x =
array([ -8.52, -14.63,  19.35,   1.83, -22.47,  -6.30,  -0.42,  -2.01,
       -14.21,  -0.67,   2.54,  14.07,   1.45])
x[0] = -8.52
x[6] = -0.42
x[2] = 19.35
x[-5] = -14.21
x[11] = 14.07
x[-9] = -22.47
x[7] = -2.01

M =
[[-28  54 -45  16 -45   0 -20 -23  42]
 [-32   5 -20  26 -38  15 -28 -28  28]
 [-32  45 -28   6 -22  37 -36 -40  -6]
 [ 16  55  18  33  16  15  -1   1  49]
 [-33 -15 -24  18 -48  -1 -18 -14  32]
 [ 17  56  17  31  16  13   1   3  48]
 [ 11  63  10  30   8  11  -2  -1  53]
 [-33  46 -54 -14 -26  26 -28 -32 -18]
 [-19 -32 -25   0 -54 -30   8  14  35]]
M[0,0] -> -28
M[5,0] -> 17
M[6,5] -> 11
M[1,3] -> 26
M[1,6] -> -28
M[:, 6] -> [-20, -28, -36, -1, -18, 1, -2, -28, 8]
M[4] -> [-33, -15, -24, 18, -48, -1, -18, -14, 32]
M[5,2] -> 17
M[:, 7] -> [-23, -28, -40, 1, -14, 3, -1, -32, 14]
M[3,1] -> 55
M[8,3] -> 0
M[6,2] -> 10
M[6] -> [11, 63, 10, 30, 8, 11, -2, -1, 53]
M[:, 8] -> [42, 28, -6, 49, 32, 48, 53, -18, 35]
M[:, 2] -> [-45, -20, -28, 18, -24, 17, 10, -54, -25]
M[:, 4] -> [-45, -38, -22, 16, -48, 16, 8, -26, -54]
M[3,4] -> 16
M[8,4] -> -54
M[0,2] -> -45
M[8] -> [-19, -32, -25, 0, -54, -30, 8, 14, 35]
M[8,7] -> 14
M[1,1] -> 5
M[7] -> [-33, 46, -54, -14, -26, 26, -28, -32, -18]
M[5] -> [17, 56, 17, 31, 16, 13, 1, 3, 48]
M[2,2] -> -28
M[0,1] -> 54
M[0,3] -> 16
M[3,6] -> -1
M[0,8] -> 42
M[6,1] -> 63
M[5,6] -> 1
M[:, 3] -> [16, 26, 6, 33, 18, 31, 30, -14, 0]
M[7,6] -> -28
M[5,5] -> 13
M[3] -> [16, 55, 18, 33, 16, 15, -1, 1, 49]

B =
[[ -8  15  15  20  25 -21   5  26  19 -12  31 -15  31   9   6  -2]
 [ -7 -15 -14 -14 -37  -2 -26 -15 -18 -10 -54   0 -35 -31 -17  -7]
 [  1  32  12  20  12 -10   4   9  17   3  13  -1  40   0  -3   9]
 [ -3 -32 -12 -21 -19   7 -11  -8 -17  -6 -27   1 -43  -9  -2 -11]
 [ -5 -28 -17 -19 -29  13 -16 -13 -23  -7 -33   1 -43 -15  -4  -5]
 [ -5  17  16  29  28 -11  10  28  19  -6  41 -12  31  16  12   8]
 [ -3  25  15  39  17  -6   6  19  16   3  32  -9  29   9   7  21]
 [ -2  20  15  20  32 -13  15  21  19  -3  47 -11  40  18  12   2]]
B[0,0] = -8
B[-3,-1] = 8
B[7,7] = 21
B[-7,-7] = -10
B[-4,4] = -29
B[-4,-11] = 13
B[3,-11] = 7
B[-7,-8] = -18
B[-5,7] = -8
B[3,-1] = -11
B[0,15] = -2
B[5,1] = 17
B[-1,3] = 20
B[3,-12] = -19
B[2] = [1, 32, 12, 20, 12, -10, 4, 9, 17, 3, 13, -1, 40, 0, -3, 9]
B[-1,-10] = 15
B[-1,-1] = 2
B[-3,-11] = -11
B[:, -1] = [-2, -7, 9, -11, -5, 8, 21, 2]
B[-8,-14] = 15
B[:, -6] = [31, -54, 13, -27, -33, 41, 32, 47]
B[:, -9] = [26, -15, 9, -8, -13, 28, 19, 21]
B[3,-10] = -11
B[0,-8] = 19
B[-4,0] = -5
B[-1,8] = 19
B[-7,11] = 0
B[0,-3] = 9
B[5,-13] = 29
B[7,-2] = 12
B[-5,-14] = -12
B[-7,13] = -31
B[-6,-6] = 13

grid =
[[4 5 6 6 5 4 5 3 6]
 [4 3 5 6 5 3 5 3 6]
 [4 2 5 7 5 3 5 4 6]
 [6 4 3 6 9 7 3 6 2]
 [4 3 5 7 5 3 5 3 6]
 [4 3 5 7 5 3 5 3 6]
 [6 4 3 6 8 6 3 6 2]
 [6 6 5 4 3 4 6 6 6]
 [4 5 5 3 3 4 5 6 6]
 [6 8 5 3 3 5 6 6 5]
 [4 4 5 3 3 4 5 6 7]
 [6 4 3 6 8 6 3 6 2]
 [4 4 5 3 3 4 5 6 7]]
grid[0, 0] = 4
grid[-11, -2] = 4
grid[3, 6] = 3
grid[:, -7] = [6, 5, 5, 3, 5, 5, 3, 5, 5, 5, 5, 3, 5]
grid[-7, -1] = 2
grid[1, -1] = 6
grid[-4, 5] = 5
grid[12, -8] = 4
grid[-5, 4] = 3
grid[-9, -9] = 4
grid[-4, -1] = 5
grid[-13, -7] = 6
grid[-4, 6] = 6
grid[-8] = [4, 3, 5, 7, 5, 3, 5, 3, 6]
grid[12] = [4, 4, 5, 3, 3, 4, 5, 6, 7]
grid[-2, 6] = 3
grid[9] = [6, 8, 5, 3, 3, 5, 6, 6, 5]
grid[1] = [4, 3, 5, 6, 5, 3, 5, 3, 6]
grid[-13] = [4, 5, 6, 6, 5, 4, 5, 3, 6]
grid[5, -5] = 5
grid[:, 3] = [6, 6, 7, 6, 7, 7, 6, 4, 3, 3, 3, 6, 3]
grid[8] = [4, 5, 5, 3, 3, 4, 5, 6, 6]
grid[-12, -8] = 3
grid[-10, 1] = 4
grid[-2, -7] = 3
grid[:, 8] = [6, 6, 6, 2, 6, 6, 2, 6, 6, 5, 7, 2, 7]
grid[8, -2] = 6
grid[7, -8] = 6
grid[-12, 6] = 5
grid[-3, -6] = 3
grid[:, 7] = [3, 3, 4, 6, 3, 3, 6, 6, 6, 6, 6, 6, 6]
grid[-6, 8] = 6
grid[:, -8] = [5, 3, 2, 4, 3, 3, 4, 6, 5, 8, 4, 4, 4]
grid[7, 7] = 6
grid[2] = [4, 2, 5, 7, 5, 3, 5, 4, 6]
grid[-10, -6] = 6

arr = [ -8  15   7  27  57  14 -28  -1 -24   7 -29   5 -11   9]
arr[0] = -8
arr[12] = -11
arr[7] = -1
arr[13] = 9
arr[8] = -24

X =
array([309, 314,  11, 522, 675, 543, 910,  12, 870, 514, 786, 352, 399,
       621, 706])
X[0]: 309
X[10]: 786
X[-10]: 543
X[-1]: 706
X[-9]: 910
X[-6]: 514
X[-14]: 314

data =
[  78.985  116.137  124.449  110.348  181.416  -40.926   88.480 -146.711
  189.503  195.343   63.828  220.171  161.879    2.300  142.398  132.150]
data[0] = 78.985
data[11] = 220.171
data[5] = -40.926
data[2] = 124.449
data[6] = 88.480
data[7] = -146.711
data[1] = 116.137
data[4] = 181.416
data[15] = 132.150

m = ((105.192, 35.876, 45.384, 1.359, -145.657), (186.522, -55.696, 5.333, -71.866, 52.305), (149.331, 267.972, 64.011, 120.070, -23.893), (226.359, -57.603, 17.041, 92.850, 173.547), (-46.752, 228.490, 130.661, 176.867, 35.429), (197.363, 118.064, 11.648, -109.634, 117.655), (240.933, 10.624, -4.432, -54.830, 73.525), (226.849, 192.177, 20.061, -14.411, 138.988))
m[0, 0] = 105.192
m[:, 1] = [35.876, -55.696, 267.972, -57.603, 228.490, 118.064, 10.624, 192.177]
m[4, 1] = 228.490
m[6] = [240.933, 10.624, -4.432, -54.830, 73.525]
m[3, 2] = 17.041
m[4, 2] = 130.661
m[0, 3] = 1.359
m[7] = [226.849, 192.177, 20.061, -14.411, 138.988]
m[5, 3] = -109.634
m[5, 4] = 117.655
m[4, 3] = 176.867
m[5, 0] = 197.363
m[1] = [186.522, -55.696, 5.333, -71.866, 52.305]
m[:, 3] = [1.359, -71.866, 120.070, 92.850, 176.867, -109.634, -54.830, -14.411]
m[:, 0] = [105.192, 186.522, 149.331, 226.359, -46.752, 197.363, 240.933, 226.849]
m[6, 3] = -54.830
m[3, 1] = -57.603
m[7, 1] = 192.177
m[5, 2] = 11.648
m[7, 3] = -14.411
m[5, 1] = 118.064
m[6, 1] = 10.624
m[7, 0] = 226.849
m[0, 2] = 45.384
m[1, 0] = 186.522
m[0, 1] = 35.876
m[1, 4] = 52.305
m[7, 4] = 138.988
